Below are the code and all the weights of a small trained network. Each question names an input and a class and asks about switching units off, where a switched-off unit gives its printed mean instead of its output.

import numpy as np


def w(rows, s, z=0):
    codes = np.array(rows[::2]) - 128.0
    scale = np.full(codes.shape[1], s)
    scale[-1] = z or s
    return codes * scale


def norm(h):
    return h / np.sqrt((h * h).mean(-1, keepdims=True) + 1e-5)


def f(y):
    return np.maximum(y, 0)


def log_softmax(a):
    a = a - a.max(-1, keepdims=True)
    return a - np.log(np.exp(a).sum(-1, keepdims=True))


def net(x, mask):
    res = np.array(x, float).reshape(1, 7) / 4 @ E
    u = 0
    for l in range(2):
        y = f(norm(res) @ A[l][:, :-1].T + A[l][:, -1])
        res = res + np.where(mask[u : u + 8], y, B[l][:, -1]) @ B[l][:, :-1]
        u += 8
    return log_softmax(norm(res)[-1] @ U[:, :-1].T + U[:, -1])


A, B = {}, {}
E = w([
[87,70,108,142,203,97,235,190,63],'x0',
[110,189,155,151,46,69,54,200,151],'x1',
[185,186,172,124,6,5,110,134,128],'x2',
[145,40,104,224,67,194,55,167,93],'x3',
[196,185,74,254,190,82,191,82,90],'x4',
[110,168,155,177,161,94,162,72,250],'x5',
[63,156,161,221,67,131,145,10,169],'x6',
],0.0068)
A[0] = w([
[110,133,167,203,37,122,75,146,119,244],'0.n1',
[142,172,135,150,135,169,118,5,169,174],'0.n2',
[150,195,169,123,105,65,128,154,189,59],'0.n3',
[176,110,68,172,126,186,73,149,92,192],'0.n4',
[161,184,146,85,112,82,121,126,176,110],'0.n5',
[146,81,152,130,147,95,176,102,67,104],'0.n6',
[76,120,145,127,150,106,150,130,196,2],'0.n7',
[132,114,112,133,148,153,149,69,135,5],'0.n8',
],0.013,0.0034)
B[0] = w([
[174,126,78,133,81,218,91,93,243,255],'0.n1',
[73,59,181,205,222,123,209,21,147,255],'0.n2',
[184,99,92,152,184,73,132,167,79,230],'0.n3',
[166,144,187,86,163,77,87,182,129,217],'0.n4',
[110,222,254,129,220,132,140,187,22,219],'0.n5',
[83,133,116,166,108,69,142,116,101,174],'0.n6',
[136,155,120,126,188,160,82,164,141,166],'0.n7',
[145,141,162,168,83,107,167,99,145,162],'0.n8',
],0.0097)
A[1] = w([
[93,97,110,58,105,138,203,172,134,4],'1.n1',
[160,207,150,129,145,147,78,166,158,134],'1.n2',
[68,208,101,103,88,102,131,83,88,11],'1.n3',
[125,111,160,122,198,141,181,151,127,134],'1.n4',
[173,119,132,191,93,93,120,24,156,130],'1.n5',
[78,113,127,166,129,131,91,123,166,109],'1.n6',
[95,112,176,14,134,161,101,120,113,109],'1.n7',
[134,145,140,150,140,116,159,2,184,171],'1.n8',
],0.012,0.0042)
B[1] = w([
[101,188,117,188,87,138,151,73,169,140],'1.n1',
[146,45,122,129,148,159,145,168,207,201],'1.n2',
[171,109,136,138,182,165,125,129,78,131],'1.n3',
[94,153,140,157,94,110,155,83,115,219],'1.n4',
[85,171,72,133,9,178,177,99,120,213],'1.n5',
[182,103,96,70,154,123,139,117,178,162],'1.n6',
[171,68,129,141,85,171,113,139,224,171],'1.n7',
[92,149,49,139,76,136,119,51,129,248],'1.n8',
],0.011,0.012)
U = w([
[104,144,174,133,186,69,165,158,8,49],'0',
[179,64,156,89,100,154,85,227,199,94],'1',
[89,127,70,164,59,158,173,50,159,252],'2',
],0.013,0.0019)

Each question gives the input, the list of numbers given to net, and the class t.
The units are the neurons (one row each of A and B). Each row of codes is followed by its name. A weight is (code - 128) times the scale printed after its matrix; where a second scale follows, it is the last column's (A, B and U).
mask holds one flag per neuron, layer by layer. A switched-off neuron (its flag False) gives its mean, the last column of its row in B, instead of its output. The means were averaged over made-up inputs and are rounded, as every weight is.
A unit's drop is (log p(t) with every unit on - log p(t) with that unit switched off) / (log p(t) with every unit on - log p(t) with every unit switched off).
The circuit of an input: a set's keep is (log p(t) with only the set's units on - log p(t) with every unit switched off) / (log p(t) with every unit on - log p(t) with every unit switched off). Starting from the 12 units with the biggest drops (on a tie, the unit counted first), units are removed one at a time, each time the one whose removal leaves the highest keep (on an exact tie, the one counted first), for as long as the keep stays at least 0.8.
units of the circuit, in order: the units of the circuit, biggest drop first
k most important neurons: the k neurons with the biggest drops, biggest first
top k neurons in layer l: the k neurons of layer l with the biggest drops, biggest first
drop when u is switched off: that unit's drop, to one decimal
input [0,6,8,-6,-7,6,-5], class 0: most important neuron : (0.n5)
input [6,-2,-7,5,-2,0,1], class 0: top 3 neurons in layer 1 : (1.n8 1.n5 1.n2)
input [1,8,-7,7,1,4,2], class 1: 2 most important neurons : (0.n4 0.n2)
input [3,1,-8,5,-3,7,-2], class 1: units of the circuit, in order : (0.n2 1.n8)
input [-8,1,6,-2,5,0,-8], class 0: top 2 neurons in layer 0 : (0.n5 0.n3)
input [-7,-6,-6,2,7,-8,-7], class 1: 2 most important neurons : (0.n4 0.n2)
input [3,2,-2,0,3,1,-4], class 0: 2 most important neurons : (0.n1 1.n8)
input [-6,-2,-8,-1,5,-3,-5], class 0: top 2 neurons in layer 0 : (0.n1 0.n4)
input [4,-8,-2,4,1,-8,4], class 0: units of the circuit, in order : (0.n1 0.n4)
input [2,5,5,-6,-2,-6,3], class 1: top 2 neurons in layer 0 : (0.n2 0.n1)
input [0,-6,-4,-3,-8,-5,-6], class 1: top 2 neurons in layer 1 : (1.n7 1.n8)
input [6,3,2,-1,1,-6,-5], class 0: top 2 neurons in layer 0 : (0.n1 0.n6)
input [0,4,4,-7,0,0,6], class 0: 2 most important neurons : (0.n5 0.n3)
input [-7,4,-1,-5,7,6,-2], class 0: units of the circuit, in order : (0.n5)
input [-4,0,-1,6,6,-5,1], class 1: drop when 0.n4 is switched off : 0.8
input [-2,-7,8,-2,-2,6,-6], class 0: drop when 1.n8 is switched off : 0.0
input [1,8,0,-7,-4,-6,-1], class 1: drop when 1.n7 is switched off : 0.1
